Below are the code and all the weights of a small trained network. Each question names an input and a target symbol and asks about switching units off, where a switched-off unit gives its printed mean instead of its output.

import numpy as np


def w(rows, s, z=0):
    codes = np.array(rows[::2]) - 128.0
    scale = np.full(codes.shape[1], s)
    scale[-1] = z or s
    return codes * scale


def softmax(a):
    e = np.exp(a - a.max(-1, keepdims=True))
    return e / e.sum(-1, keepdims=True)


def log_softmax(a):
    a = a - a.max(-1, keepdims=True)
    return a - np.log(np.exp(a).sum(-1, keepdims=True))


def net(x, mask):
    ids = ['αβγδεηλξπστφψω'.index(c) for c in x.split()]
    T = len(ids)
    res = E[ids] + P[:T]
    u = 0
    for l in range(2):
        r = res
        for j in range(3):
            rows = slice(2 * j, 2 * j + 2)
            q, k, v = (r @ M[l][rows].T for M in (Q, K, V))
            z = softmax(np.where(np.tri(T) > 0, q @ k.T / 2**0.5, -1e9)) @ v
            o = O[l][rows]
            res = res + np.where(mask[u + j], z, o[:, -1]) @ o[:, :-1]
        u += 3
    return log_softmax(res[-1] @ U[:, :-1].T + U[:, -1])


Q, K, V, O = {}, {}, {}, {}
E = w([
[114,110,136,129,145,82,89,2,61,88,102],'α',
[124,228,112,123,212,116,197,78,63,80,221],'β',
[109,220,150,183,115,135,55,79,109,189,188],'γ',
[152,169,91,201,96,207,141,189,126,206,194],'δ',
[111,177,214,120,150,175,199,122,91,175,71],'ε',
[157,62,121,142,73,134,81,121,102,180,61],'η',
[142,71,104,67,144,81,204,83,44,69,91],'λ',
[84,166,59,127,205,173,124,9,109,169,124],'ξ',
[161,62,52,126,181,205,204,100,102,136,99],'π',
[194,82,181,185,170,171,200,74,94,101,189],'σ',
[73,163,97,176,59,188,225,153,61,64,115],'τ',
[126,176,77,60,137,95,168,167,116,208,157],'φ',
[168,144,164,137,76,76,138,170,65,113,165],'ψ',
[170,113,15,135,144,94,80,86,75,90,199],'ω',
],0.0063)
P = w([
[99,133,166,118,109,140,112,139,219,108,116],'0',
[122,111,143,154,142,89,137,124,87,186,145],'1',
[211,157,125,90,91,187,75,114,79,115,117],'2',
[205,149,119,127,59,113,195,47,107,193,129],'3',
[79,67,185,61,95,187,101,103,93,158,223],'4',
[153,154,99,246,158,50,184,109,57,243,80],'5',
[54,89,155,196,204,93,97,186,33,200,139],'6',
[253,216,94,120,34,159,152,36,97,156,82],'7',
[69,93,173,71,138,220,22,198,44,114,181],'8',
[165,117,159,16,45,236,101,68,94,123,204],'9',
[111,111,104,172,230,98,100,171,29,135,121],'10',
[238,149,47,59,14,117,169,82,78,140,99],'11',
[200,249,83,231,143,104,158,84,25,227,56],'12',
],0.0056)
Q[0] = w([
[90,101,132,94,109,154,129,129,95,135,165],'L0H0',
[98,124,144,131,127,94,115,123,227,94,125],'L0H0',
[129,139,128,125,131,101,134,145,253,63,127],'L0H1',
[135,123,130,150,86,168,142,123,106,137,145],'L0H1',
[121,139,159,152,113,73,118,161,246,64,128],'L0H2',
[126,140,169,138,110,126,138,142,81,97,105],'L0H2',
],0.028)
K[0] = w([
[88,120,107,186,154,85,149,152,153,134,107],'L0H0',
[173,109,126,132,157,115,114,115,20,184,142],'L0H0',
[95,125,112,128,102,140,137,118,4,142,119],'L0H1',
[92,129,136,135,135,137,102,139,203,87,117],'L0H1',
[186,117,164,149,171,159,147,107,15,180,168],'L0H2',
[140,157,190,117,143,102,134,132,158,100,111],'L0H2',
],0.025)
V[0] = w([
[253,17,223,81,201,102,182,127,196,171,196],'L0H0',
[195,87,143,50,169,129,204,194,226,163,168],'L0H0',
[98,130,160,144,170,166,133,134,149,151,72],'L0H1',
[134,89,123,144,87,138,92,182,174,125,110],'L0H1',
[136,87,60,127,136,162,131,89,157,138,132],'L0H2',
[141,160,117,162,119,155,105,117,87,173,194],'L0H2',
],0.017)
O[0] = w([
[41,118,139,205,27,200,77,65,3,101,82,129],'L0H0',
[39,179,79,148,54,205,188,184,53,181,117,94],'L0H0',
[145,119,195,117,201,174,152,119,187,181,99,21],'L0H1',
[228,71,146,115,113,118,88,190,158,181,133,165],'L0H1',
[93,87,34,161,125,162,113,70,139,130,117,254],'L0H2',
[120,170,132,200,122,167,125,105,109,204,217,40],'L0H2',
],0.0054,0.00093)
Q[1] = w([
[135,150,99,253,222,57,127,175,81,153,56],'L1H0',
[12,39,172,134,215,116,85,218,97,124,184],'L1H0',
[196,186,115,46,7,163,172,25,170,120,142],'L1H1',
[50,51,168,40,115,188,79,143,150,106,217],'L1H1',
[102,92,165,8,49,188,118,84,170,123,213],'L1H2',
[239,193,102,122,30,146,170,36,165,125,79],'L1H2',
],0.02)
K[1] = w([
[244,207,116,23,21,219,123,66,142,78,104],'L1H0',
[185,171,84,212,102,44,212,84,123,192,87],'L1H0',
[4,59,169,124,208,141,58,208,123,104,166],'L1H1',
[82,90,113,251,190,9,180,147,112,187,104],'L1H1',
[4,60,128,243,226,32,148,184,104,185,141],'L1H2',
[58,58,165,51,157,208,57,189,132,78,175],'L1H2',
],0.019)
V[1] = w([
[114,205,248,168,157,74,36,44,119,129,186],'L1H0',
[97,170,2,161,188,183,90,75,185,161,196],'L1H0',
[179,96,137,241,149,166,191,117,96,2,211],'L1H1',
[97,207,73,82,94,9,175,181,71,73,190],'L1H1',
[63,119,125,48,218,99,182,35,102,67,38],'L1H2',
[169,1,68,112,96,47,45,64,85,107,108],'L1H2',
],0.019)
O[1] = w([
[60,127,151,154,209,54,156,190,59,133,61,156],'L1H0',
[114,76,168,106,63,52,189,85,125,178,170,158],'L1H0',
[58,217,103,105,84,41,76,141,145,60,178,195],'L1H1',
[202,221,139,133,112,84,169,74,104,143,44,156],'L1H1',
[148,103,25,198,78,113,194,181,150,117,130,98],'L1H2',
[90,136,78,10,123,167,161,135,128,157,83,255],'L1H2',
],0.012,0.0083)
U = w([
[101,116,75,121,151,124,154,185,121,141,93,42],'α',
[123,155,112,184,97,94,154,123,95,130,115,87],'β',
[106,99,154,125,182,94,137,148,111,148,119,28],'γ',
[124,117,177,109,145,125,113,102,153,143,164,18],'δ',
[150,102,105,187,154,146,115,157,107,121,142,211],'ε',
[125,103,116,76,163,183,117,149,139,143,141,173],'η',
[139,160,68,142,83,178,146,134,146,115,93,37],'λ',
[121,74,104,147,117,103,167,135,137,169,161,115],'ξ',
[118,106,104,128,75,162,134,112,166,128,169,73],'π',
[54,143,107,143,94,143,92,145,81,106,155,148],'σ',
[212,145,124,102,179,80,134,138,255,110,147,190],'τ',
[173,129,129,163,89,174,146,87,70,170,118,126],'φ',
[137,185,121,119,165,154,103,127,97,123,83,158],'ψ',
[115,147,112,66,99,118,148,103,112,164,129,251],'ω',
],0.0051,0.0028)

Each question gives the input, a string of symbols that net reads in full, and the target symbol t.
The units are the heads (2 rows each of Q, K, V and O). Each row of codes is followed by its name. A weight is (code - 128) times the scale printed after its matrix; where a second scale follows, it is the last column's (O and U).
mask holds one flag per head, layer by layer. A switched-off head (its flag False) gives its mean, the last column of its rows in O, instead of its output. The means were averaged over made-up inputs and are rounded, as every weight is.
A unit's drop is (log p(t) with every unit on - log p(t) with that unit switched off) / (log p(t) with every unit on - log p(t) with every unit switched off).
The circuit of an input: a set's keep is (log p(t) with only the set's units on - log p(t) with every unit switched off) / (log p(t) with every unit on - log p(t) with every unit switched off). Starting from all 6 units, units are removed one at a time, each time the one whose removal leaves the highest keep (on an exact tie, the one counted first), for as long as the keep stays at least 0.8.
circuit, biggest first: the units of the circuit, biggest drop first
unit that matters most: the unit with the biggest drop
heads that matter: for each layer, one digit per head in row order, 1 if its drop is at least 0.15 and else 0, layers parted by /
input ψ α ω ω φ σ φ ω, target φ: circuit, biggest first => L1H1
input λ γ γ ε β ψ ψ δ ω α ω φ σ, target α: circuit, biggest first => L1H2; L1H0
input ψ η λ β η ω, target ψ: circuit, biggest first => L0H2; L1H0
input β ω φ β γ ω γ η, target β: circuit, biggest first => L0H1; L1H2; L1H0
input η ξ ω ξ δ α, target η: circuit, biggest first => L0H1; L1H1; L1H2
input σ η α, target σ: circuit, biggest first => L1H1; L0H0
input α η φ α β ω ξ, target α: circuit, biggest first => L1H2; L1H0; L0H0
input η η φ σ, target η: heads that matter => 010 / 010
input η λ ψ α η τ τ λ, target η: circuit, biggest first => L1H1; L0H1
input ψ ω ψ ε η τ, target ψ: heads that matter => 000 / 100
input ψ ω ω, target ψ: heads that matter => 001 / 100
input α β τ ω η ε γ ε γ, target α: circuit, biggest first => L0H0; L1H0; L1H2
input σ σ λ α η τ ε β φ ω φ λ ω, target σ: circuit, biggest first => L0H0; L1H1
input σ ψ ω φ β φ ψ ψ η ψ, target ψ: circuit, biggest first => L1H0
input φ α λ ψ σ ψ δ, target ψ: circuit, biggest first => L1H1; L1H0
input ψ ω ω ω σ γ ω ε ξ, target γ: heads that matter => 000 / 101
input λ η η ω σ σ σ φ ω τ φ, target λ: heads that matter => 001 / 101
input γ ψ τ ω γ η ω σ α η, target γ: circuit, biggest first => L1H0; L0H2; L0H0
input φ ω ε τ ω λ ω, target φ: circuit, biggest first => L0H0; L1H0; L1H2; L1H1
input ω ψ ψ σ λ ψ ψ ε φ ω φ η δ, target ω: unit that matters most => L1H2
input ψ η ω φ ε β α, target φ: heads that matter => 000 / 010
input ω φ ε ψ, target ω: heads that matter => 010 / 101
input η σ ψ α ε η ψ σ σ ω σ, target η: heads that matter => 011 / 111
input λ η ψ ω, target λ: heads that matter => 001 / 101
input β ψ σ ω ψ σ ξ σ ψ ψ β ξ ω, target β: heads that matter => 010 / 011
input ψ β γ ψ, target ψ: heads that matter => 001 / 100
input σ ψ δ, target σ: unit that matters most => L1H1
